Below is a small trained network, with its code and all its weights. Each question gives an input and a class and asks what happens when units are switched off, that is, made to give their printed mean instead of their output.

import numpy as np


def w(rows, s, z=0):
    codes = np.array(rows[::2]) - 128.0
    scale = np.full(codes.shape[1], s)
    scale[-1] = z or s
    return codes * scale


def f(y):
    return y / 2 * (1 + np.tanh(0.7978845608 * (y + 0.044715 * y**3)))


def log_softmax(a):
    a = a - a.max(-1, keepdims=True)
    return a - np.log(np.exp(a).sum(-1, keepdims=True))


def net(x, mask):
    res = np.array(x, float).reshape(1, 7) / 4 @ E
    y = f(res @ A[0][:, :-1].T + A[0][:, -1])
    res = res + np.where(mask, y, B[0][:, -1]) @ B[0][:, :-1]
    return log_softmax(res[-1] @ U[:, :-1].T + U[:, -1])


A, B = {}, {}
E = w([
[201,142,152],'x0',
[232,203,102],'x1',
[132,120,254],'x2',
[48,216,93],'x3',
[225,244,124],'x4',
[239,138,56],'x5',
[45,40,174],'x6',
],0.0049)
A[0] = w([
[19,223,252,52],'n1',
[123,98,100,164],'n2',
[35,63,104,138],'n3',
[72,42,82,163],'n4',
[51,154,38,253],'n5',
[126,116,107,216],'n6',
[185,124,181,87],'n7',
[102,183,21,113],'n8',
[125,83,119,232],'n9',
[147,111,183,4],'n10',
[104,216,152,105],'n11',
],0.011,0.0032)
B[0] = w([
[98,34,251,225],'n1',
[166,135,107,150],'n2',
[101,22,48,243],'n3',
[172,108,20,227],'n4',
[144,211,89,253],'n5',
[152,148,137,163],'n6',
[42,126,133,149],'n7',
[100,181,237,223],'n8',
[164,144,111,179],'n9',
[73,123,119,121],'n10',
[161,101,153,172],'n11',
],0.018,0.0057)
U = w([
[254,174,232,200],'0',
[95,193,68,147],'1',
[74,119,145,1],'2',
[111,109,137,16],'3',
[70,20,167,219],'4',
[201,40,113,31],'5',
],0.0094,0.0096)

Each question gives the input, the list of numbers given to net, and the class t.
The units are the neurons (one row each of A and B). Each row of codes is followed by its name. A weight is (code - 128) times the scale printed after its matrix; where a second scale follows, it is the last column's (A, B and U).
mask holds one flag per neuron, in row order. A switched-off neuron (its flag False) gives its mean, the last column of its row in B, instead of its output. The means were averaged over made-up inputs and are rounded, as every weight is.
A unit's drop is (log p(t) with every unit on - log p(t) with that unit switched off) / (log p(t) with every unit on - log p(t) with every unit switched off).
The circuit of an input: a set's keep is (log p(t) with only the set's units on - log p(t) with every unit switched off) / (log p(t) with every unit on - log p(t) with every unit switched off). Starting from all 11 units, units are removed one at a time, each time the one whose removal leaves the highest keep (on an exact tie, the one counted first), for as long as the keep stays at least 0.8.
circuit, biggest first: the units of the circuit, biggest drop first
top k neurons: the k neurons with the biggest drops, biggest first
drop of u: that unit's drop, to one decimal
input [6,-2,6,-7,0,0,-8], class 4: top neuron -> (n7)
input [1,5,6,7,7,0,5], class 4: top 3 neurons -> (n1; n5; n8)
input [7,7,-7,4,-5,2,-2], class 0: top 2 neurons -> (n8; n3)
input [3,7,8,5,4,2,7], class 4: top 3 neurons -> (n5; n7; n1)
input [2,-7,8,-2,-5,8,5], class 5: circuit, biggest first -> (n4; n1)
input [-5,-6,-6,-3,7,5,-1], class 0: top 2 neurons -> (n3; n8)
input [2,-8,-2,-5,2,-1,-1], class 1: top 2 neurons -> (n1; n11)
input [8,-8,-6,6,-7,-6,-6], class 1: top 2 neurons -> (n5; n4)
input [5,1,1,-4,-7,-4,1], class 5: top 4 neurons -> (n4; n1; n8; n9)
input [3,8,7,-2,3,6,-6], class 1: top 2 neurons -> (n7; n1)
input [1,-2,6,-6,7,5,-7], class 1: top 3 neurons -> (n7; n1; n8)
input [-3,-8,-4,-6,-8,8,-8], class 5: top 2 neurons -> (n4; n3)
input [8,6,1,-8,-1,-1,0], class 4: top 3 neurons -> (n7; n5; n8)
input [-7,8,-1,8,-1,1,0], class 0: circuit, biggest first -> (n8)
input [4,4,-5,3,-2,-4,3], class 1: top 2 neurons -> (n1; n5)
input [-5,-3,7,-5,7,-4,-3], class 4: top 2 neurons -> (n1; n5)
input [4,-1,-6,4,1,0,-1], class 0: drop of n4 -> 0.1
input [-2,2,0,6,6,-8,-5], class 0: drop of n3 -> 0.4
input [-2,-1,-6,6,3,-2,8], class 1: drop of n1 -> -0.2
input [-2,6,8,-2,5,-6,5], class 4: drop of n1 -> 0.1
input [-5,-8,-4,-2,-6,3,-3], class 5: circuit, biggest first -> (n4)
